Known rows:
zubrer: [  0  12   5 -18 -23  14  -1   0  -6  -6 -10  15  -7 -11  -3   5  18  18
   8  19   0  22   1   0   7  13   1 -17]
testan: [ -3 -14   1  10  -3   4  36  18   0  14 -12   1   2   4  -8 -14  17   7
  -1   7   5  -7   1   2  -7  -2   2  -5]
librasak: [ -3  19  -3 -30   2   1 -67 -13 -11   0  15   5  -6 -28  13  18 -20   5
  -5 -11 -16   4  -1   1  12  -1  -1  -1]
dribo: [-10  15  -2  -7 -21   1  -2  -2  -1 -16 -13  11  -8 -25 -14  -1  18  15
   8  32 -21  16 -15   6   9   6  21 -24]
tragril: [ -7  -6  -4  19   1  -5  33   5   4  -1 -13  -4   4   2 -16 -15  20  -2
   2  16  -8  -9 -12   1  -6  -9  15  -6]
rupu: [-16  18   0 -33 -17  16 -21  17  -2   9 -25   4  -7 -26  -9  -3  25  29
   8  17   2  17  -2   5  10   4  17 -11]
gatel: [  6  13   1 -27  18   4 -13   8  -5   1   1 -11   2   3  14   9 -21 -10
 -13  -9   4 -20 -10  -5  -2 -13 -15   3]
tiplur: [  9 -24   4  30 -11   0  10  25   4  36  12  12   2   8  -5  -8  10   2
   4  -7   3  -6   8   3   1  14  19  43]
klutik: [ 27  16  10  -9 -19  -5 -16 -30 -22 -36  32  28 -11 -11  29  28 -44 -13
 -12  11 -27  22  -7  -3  10  26 -13 -35]
plarir: [ -7 -13   1   9  -3   7  36  13  -5  11 -13   0   4   4  -6 -15  19  10
  -2   6   9  -7   2   0  -8  -3   2 -11]
zokla: [  4  -9   2  -2   0   8  23   5   1  16 -11   3   4  11  -6 -10  27  -2
   7   1  15   2   5  -7  -7  -8  -9  -6]
gosar: [ 32 -31  12  47 -31  -5  70  15   7  17  21  35  -9  11  -2   2 -17 -15
  -1  21  -9   0  -3   8  -2  11 -12   9]
brotrin: [ -7   4   2 -24 -19  13  -6  11  -8  12 -14  15  -7 -24  -5  -4  24  22
   7  16  -3  17  -1   3   6   1   7 -20]
viklo: [-22 -42  -5  -3 -13  23  46  -7  10   3 -13   8   7   6  -7 -13   1   4
   0   0  26  -5   7  10  -8 -18   1 -19]
stotro: [  2  -2  -1 -10  14   0 -34   3 -10  13  18  -1   5  -1  16   5 -20  -8
 -13 -22  -5 -22  -3  -5   1  -4   5  23]
gutrur: [  2  10  -1 -20  18   1  -7  -3  -2  -9   1 -13   3   5  11   9 -23 -13
 -13  -8   3 -20 -10  -4  -3 -16 -18  -4]
mibre: [  7  -5  -7  19  17 -23 -26  -1  15  11  23  -8  -1  -4  -2   8 -36 -28
  -4 -12 -22 -22 -14   6   3 -19   2  36]

Facts:
tiplur β:silun, drimede, mibre ρ:a τ:d
mapus β:rino Ξ:zokla ρ:a τ:f
fiza ρ:a τ:f
stuklapok β:trizur, klafleren, gezol ρ:a τ:e
stodridrak β:sukom, vefom Ξ:pasen, dotil, silun, stuklapok ρ:a τ:e
bigel ρ:a τ:d
drazok Ξ:misku, bidil, stikle, kosul ρ:b τ:d
golil β:lobu, mibre ρ:a τ:f
zokla β:sukom, truduk, disker ρ:a τ:c
sopleku ρ:b τ:e
gutrur β:drazok, viklo, grepluk ρ:b τ:c
grevogrim Ξ:stide, restur, trusiklum ρ:a τ:d
matri β:buklon, devor ρ:a τ:e
nenol β:zubrer ρ:a τ:c
kobri ρ:b τ:c
druzek β:klabekas ρ:a τ:d
gatel β:bidil, drimede, trivagal ρ:b τ:c
sipom β:mapus Ξ:medren, zokla, zozetro, devor ρ:b τ:d
kloti β:tovi ρ:b τ:d
tragril ρ:a τ:e
stikle β:bopul, lobu, boklu ρ:a τ:c
disker β:bobam ρ:a τ:f
povon β:zabru, devor, plenon ρ:b τ:d
boklu β:silun, leklan, drimede ρ:a τ:d
stinis β:sune, ramom, silun ρ:a τ:e
tovi β:vestidrom ρ:b τ:f
fledral Ξ:disker ρ:a τ:c
drovegre β:ramom, draflis, devor, mibre ρ:a τ:e
mulistol β:tovi Ξ:plenon, trivagal ρ:b τ:f
plikler β:tiplur Ξ:bopul, stotro ρ:a τ:d
liklar β:buklon Ξ:gebren ρ:a τ:c
rupu β:kefli Ξ:trizur ρ:a τ:e
klutik β:steklem Ξ:pasen, gosar ρ:b τ:f
dradror ρ:a τ:c
bibir β:devor Ξ:gosar, kosul ρ:a τ:d
dunon β:zokla, baflar, mibre ρ:b τ:f
voval ρ:a τ:d
pebragon β:leklan ρ:b τ:d
zoli β:drufom, kefli, mibre ρ:a τ:c
misku β:sune ρ:a τ:e
dibragul Ξ:pebragon, bonik, drimede ρ:b τ:c
testan β:plosar ρ:a τ:e
drimede β:devor, mibre ρ:b τ:f
trivagal β:pasen, ramom, klozi ρ:b τ:f
gosar β:mibre ρ:a τ:c
brotrin β:sukom Ξ:tedrok, drovegre ρ:a τ:e
plarir β:zabru ρ:a τ:e
tedrok β:kladradros ρ:a τ:e
skeram β:silun, tragril ρ:a τ:c
kladradros β:lobu ρ:a τ:c
grepluk ρ:a τ:d
plenon ρ:a τ:f
zozetro β:golil, kefli ρ:a τ:f
sugrutrim ρ:b τ:e
sirim β:lobu, trusiklum ρ:a τ:d
piplon β:sune, gosar, nufil Ξ:baflar ρ:a τ:c
vugur β:klafleren ρ:a τ:f
flevebe β:boklu, tiplur, leklan, mibre ρ:a τ:e
reklutri β:sopleku ρ:a τ:c
sifun Ξ:fude, vestidrom ρ:b τ:c
bokiros β:kosul ρ:b τ:c
feklos β:lobu, plarir Ξ:muflor ρ:b τ:d
klabrar β:devor Ξ:sukom, zozetro, mostel ρ:a τ:e
nemus β:skeram ρ:a τ:d
driten β:boklu Ξ:silun ρ:a τ:c
kliplezem β:silun, mibre ρ:a τ:c
tronik β:bidil ρ:a τ:d
kefli ρ:a τ:f
rino Ξ:fiza, ziflan ρ:b τ:d
femem β:bidil, tiplur ρ:a τ:f
restur ρ:a τ:e
bobam β:silun Ξ:misku, matri, gezol ρ:a τ:c
skurun ρ:a τ:e
kimuk β:klabekas, mibre ρ:a τ:d
sune β:gezol ρ:b τ:c
mostel β:golil ρ:b τ:c
fedan β:buklon, flumagra ρ:a τ:f
leklan Ξ:bonik ρ:b τ:c
steklem β:bidil, tapu, mibre ρ:b τ:e
zekil β:draflis ρ:a τ:c
vefom β:buklon, devor ρ:a τ:f
nubrer Ξ:feplir ρ:b τ:f
zabru β:boklu, kefli, devor, bibir ρ:a τ:f
gezol β:lobu ρ:b τ:e
zaluskel β:fludol, gosar, mibre Ξ:duman, boklu, ziflan, pledris ρ:a τ:c
medren β:matri ρ:b τ:c
truduk ρ:a τ:f
badrun β:tapu, vefom Ξ:misku, gosar, viguruk ρ:a τ:d
ramom β:lobu ρ:a τ:d
libom Ξ:druzek, zigren ρ:a τ:c
zigren β:grepluk ρ:a τ:c
skaga Ξ:kimuk, skeram ρ:b τ:f
lidur β:feklos ρ:a τ:e
zubrer β:vugur Ξ:nufil, stikle, sugrutrim, lidur ρ:a τ:c
braza β:gosar ρ:a τ:d
feplir β:gosar, tapu, bibir ρ:b τ:c
klozi β:disker ρ:a τ:d
sukom β:silun ρ:a τ:e
buklon β:dradror, mibre Ξ:kliplezem ρ:b τ:d
plivi β:bidil, gezol Ξ:dunon, medren ρ:b τ:d
draflis β:bidil, plivi, trivagal ρ:b τ:e
baflar β:sifun ρ:b τ:c
meram β:gosar Ξ:sopleku ρ:a τ:e
devor β:mibre ρ:a τ:f
bidil β:mibre ρ:a τ:c
dreflos β:plarir, gapla, tragril Ξ:zozetro ρ:b τ:e
lofo β:ramom, devor Ξ:zozetro, bokiros ρ:a τ:f
gebren β:devor ρ:a τ:d
muflor ρ:b τ:d
klafleren β:bigel ρ:a τ:e
pledris ρ:a τ:c
fude β:gebren ρ:a τ:f
gragris β:tragril, mostel, mibre Ξ:gufor ρ:a τ:d
gapla β:tiplur, devor ρ:b τ:e
drufom β:bidil ρ:a τ:d
goti β:tiplur, kefli, gragris ρ:b τ:e
gunis β:drimede Ξ:nemus, nufil ρ:b τ:e
goklu β:dribo ρ:b τ:c
lobu β:devor, mibre ρ:b τ:d
gufor β:dradror, mibre ρ:b τ:e
duman β:tiplur, dradror ρ:b τ:e
fludol β:devor ρ:b τ:f
dribo Ξ:lobu, viguruk, tiplur, skeram ρ:a τ:e
fliro β:stodridrak ρ:b τ:d
viguruk β:gebren ρ:b τ:d
stotro β:golil, bidil, silun, kefli ρ:b τ:d
trusiklum ρ:a τ:e
dotil β:lobu, lofo ρ:b τ:e
stide β:drufom ρ:b τ:f
silun β:mibre ρ:b τ:d
viklo β:lobu ρ:a τ:e
ziflan β:gebren ρ:b τ:f
bopul ρ:a τ:d
vestidrom β:plosar, gezol, mibre ρ:a τ:e
nufil ρ:b τ:d
tapu ρ:a τ:d
bonik β:fiza ρ:b τ:e
klabekas Ξ:dunon ρ:a τ:d
sepin β:tapu ρ:a τ:d
mibre ρ:b τ:d
flumagra β:devor, testan, mibre Ξ:duman, skurun, voval ρ:a τ:c
zesar β:silun, dradror Ξ:kobri ρ:a τ:e
plosar β:devor, mibre Ξ:trizur, gapla ρ:a τ:c
pasen β:gragris ρ:a τ:d
kosul β:truduk ρ:b τ:e
trizur ρ:a τ:e
drakle β:lobu, bibir Ξ:tovi, skeram ρ:a τ:c
librasak β:plosar, vestidrom Ξ:gatel ρ:b τ:d

Rows:
No name comes twice in this set of rows, the named rows included.
[  9  -1   1  -8   8  -5  13   0 -17  -4  12   6  -1  -9  16   5 -28 -12
 -22   2 -16 -24 -15  -2  -6 -11 -16 -25] -> kosul
[  3  20   1 -14  22  -4 -20  -5  -2 -24   4 -25   5  17  19  11 -26 -10
 -10 -16   9  -5   0  -7   1   8  -6   6] -> ziflan
[  7  31   3  15  28 -24  -4  -7   1 -34   6 -34  -2  18  15  12 -36   1
 -11 -20   9  -1  14  -2  -4  17 -36  -1] -> fludol
[  6 -21   6  22 -18   5  54   7 -15   3   3  21   1   4   0 -10   9   5
  -8  18  -7  -6  -3   1  -8   9   3 -21] -> misku
[  2 -20   0  34  -8  -3   8  18  11  25   9   5   2   9 -10  -8   6   2
   6  -7   3  -5   7   7   1   9  18  39] -> kimuk
[ -3   6   4  33   0 -11  47  15  -5  -3 -12  -7  -3   3  -7 -12  13  23
  -4   7   4  -4  12   4 -11  11 -20 -18] -> matri
[ 11 -16   5   9  -9   6  28  31  15  30  -4   4  -2  13  -7  -5   7  -5
   7   5  13  -3  -1   3   0  -4   1  28] -> kliplezem
[  8  10  -2 -18  21  -6 -30   8  15   2   6 -23   0  11  13  11 -32 -21
  -1 -19  12  -3  -2  -2   5  -9  -5  27] -> dunon
[ -9  29  -8 -22   8  -9 -72 -24  -5 -21  12  -4  -5 -30   3  18 -17  -2
  -1  -2 -28   4 -13   1  13  -3  12   0] -> rino
[  6 -22   3  -3  -3  10  27  25  -7  39  -8  12   3   0  -4 -18  26  -1
   2   3   4  -7   0  -5  -8 -13   1  -4] -> sukom
[ 17   3  11 -11 -35  15   9   4 -15   5   5  35  -9 -13   5   6  13   9
   3  24  -9  21  -3  -1   8  19   4 -17] -> bobam
[ -3  45  -4 -34   7  -7 -62 -21   4 -43   1 -17  -6 -13  10  23 -26  -7
   2   5 -13  18 -14  -1  18   9  13  -3] -> skaga
[ -1  37  -5 -40   9  -5 -47 -18   0 -23  -3  -7  -8 -25   3  20 -19  -9
  -2  11 -20   5 -20  -1  10 -18  -7 -17] -> sifun
[-19   2   0 -31 -27  26  -6 -10   8 -18 -19   7  -5 -10  -6   6   9  23
  10  13  19  25   7  10  10   4   7 -15] -> drakle

Now the same elements, written a new way:
Known rows:
leklan: [  1 -11 -27  -2   3   2   2  -1   8  -6   5   4 -10  -9  -8  -1  -2   0
 -16   9  -5   3 -11   2   2  -7   5  -3   8   2   0]
baflar: [  3  -8 -10  10  18  -3  -7   5   3  -6   1   9  -6  -8 -10  -5   2  -1
 -10   3   1   1  -4  -7   3 -17   1  -5   0   4   1]
tedrok: [ 2  1 20  8  3  7 -5 -4 -2  3  0 -1  6 10 -1 -2 -1 -1 11 -4  6 -4  4  2
 -1 18 -1  4 -5  4  3]
gutrur: [  2  -9 -21   4   8  -2  -3   2   6  -5   3   6  -7 -11  -9  -3   3  -1
 -11   6  -3   2  -8  -4   3 -11   2  -3   4   1   1]
sifun: [  0 -10 -31  -6  -3   2   8  -2   8  -5   3   2 -11 -13  -7   0   2   0
 -16   7  -6   5 -14   2   1  -7   7  -2   9  -1   0]
ramom: [  2  -3 -27   1 -17  -4  -9 -12  -1   0  10  -6   9 -10  14  12  13  -1
  10   3   4  -3   3   7   1   4 -25  11   8   1   6]
sukom: [ -8  -3  63   9 -19  -8  -4   5   3   3   1  -7   6  15 -15  11 -21 -14
  -7  -6   4  -2  10   1   4  44  -9   0 -10  16  -7]
nufil: [  4  -1 -12   1  29  -7 -15  11   1   1  -5  12   5  -5  -7  -7  13  -1
  -2   0   4  -7  -5 -12  -1 -42  -7  -3   2   2  -4]
lobu: [  3   3 -48  10   5 -34  -5   0 -10  -4   8   4   2 -41   4   1  25   4
   8   7  -7   5  -3  -5  -1 -66 -30  -4   4  -5  -7]
gragris: [ -3   2 -20 -10 -15   0  16  -1  -3  -1   1  -6   3  15  11   3  -4   2
   3   6   1   9   6   8  -2   3  -2   2   7   2  -2]
zigren: [  2   0  16   5   9   4 -10   2  -2   0  -1   2   1  13   5   0  -7   0
   2  -7   4  -2  13  -2   4  23   4   2  -6  -1   7]
silun: [  0   3 -22  12  18 -24   1  14  -5 -11   4   5   2  15  -8  -5   4  -6
   0  23  -5  13   5  -3  -1 -51 -23 -13   2   8 -17]
fiza: [  4  -3  14   7  13  22 -11  -5  -1  -1  -4   0   0  20   7  -6  -5   0
   9   4   6  -2   9   3   1  15   7  -3 -10   7   8]
nemus: [  1   7   3  -5  14   0 -11   4  -3   3  -5   1  10  17  11   1   3  -2
   8  -7   6  -7   8  -1   0  -1  -5   4  -3  -2   0]
bobam: [ -1  20   1 -20  -1 -11   1   4   4   0  11  -6  -3  20   5  15   3  -8
   1  12 -24  -1  -3  17   2  30  -9  11   4 -24  -7]
libom: [ -1   2 -11 -11 -13   8   7  -5   4  -1   3  -4  -5   8   6   5  -7   2
  -4  -1  -6   1  -1   7   2  31   9   6   4  -8   6]
klozi: [-2  0 -5 -9  2  6 -3 -1 -1  2 -3 -1  7 14 10  1 -2 -1  3 -6  5 -3  5  4
  0 11  1  5  1  4  2]

Rows:
No name comes twice in this set of rows, the named rows included.
[ -4  -1 -21 -15 -11   8   7  -5   1   1   0  -6   3  14  14   4  -4   0
  -1   0  -1   0  -1  11  -1  15   2   5   5   1   0] -> plikler
[  1  -2 -15  -2 -13   0  -5  -9   0   0   5  -4   8  -2  12   8   9   0
  10   1   6  -3   7   6   1   8 -17   8   6   1   5] -> sirim
[ -2  -7 -44   5  -2 -11  18   5  -2  -8   0   3  -1  -3  -5  -7   1   4
  -6  15   1  15   0  -4  -3 -48  -6 -11   9   7  -9] -> mibre
[ -3  -7 -47  -2  -6 -10  18   2  -1  -8   2   1  -5  -6  -2  -3   2   3
  -9  14  -2  13  -8   1  -4 -41  -5  -9  10   7  -9] -> buklon
[ -5  20 -22 -28   0 -17  -5  -2 -11  11   2  -4   0 -19  26   6  12   5
   8 -16 -16  -9  -4   7  -2 -18   3   9  -4 -22  -5] -> bibir
[-14  -1  33 -11 -49  -9  17  -9  -4  10   0 -14  -3 -32   1  13 -20   0
 -14 -29  -1  -2  -2   2   0  30  14   2  -7   3  -3] -> klabrar
[ -5  -2  63   8 -17 -10  -7   9   2   3  -4  -1   5   2  -8  11 -20  -7
 -12 -19  12  -4  21 -13   8  40   2   0 -12   6   4] -> zokla
[  1 -12 -24   6  16  -3  -5   5   3  -5  -3   7   1   4  -7  -8   3  -4
  -8   9   9   3  -3  -4  -1 -31  -9  -7   5  14  -5] -> stotro
[  1  -5  -2  18   9  -6  12   4  -1  -6   2   4  -3  -4 -17 -10  -1   1
  -1  12   2  11  -5  -7  -3 -32  -6 -12   2  10  -8] -> gufor
[  1  15  -3 -23 -10   3  14  -3   3   8   4  -7   0   4   6   6   9   3
   9   0 -14  -5 -16  11  -6  19   6  14   9 -24  -2] -> dribo
[  3  -5   6   9  14  21  -7  -9  -4   0  -2   1   3  21   2 -10  -6   1
  12  -1   9  -1   1   5  -1  17   5   2  -6  13   6] -> skurun
[  2  10 -51 -25   5 -11   9   8   7   3   3   2  -2 -16   4   3  22   2
  -6   7 -17  -5 -24   2  -6 -33  -4   7  19 -21  -9] -> drazok
[-2  3 20  1 -3  6 -1 -4  0  3  5 -5  3 15 -2  2 -6 -6  6  2 -3 -2 -2 10
  0 25 -5  4 -2  5 -2] -> stinis
[ -6   0  44  -7 -39   2  11  -1   6   4  -4 -10   1  -7  -2  15 -13  -2
 -12 -11   3  -4   6  -3   2  38   9   1  -2  -1   4] -> mapus

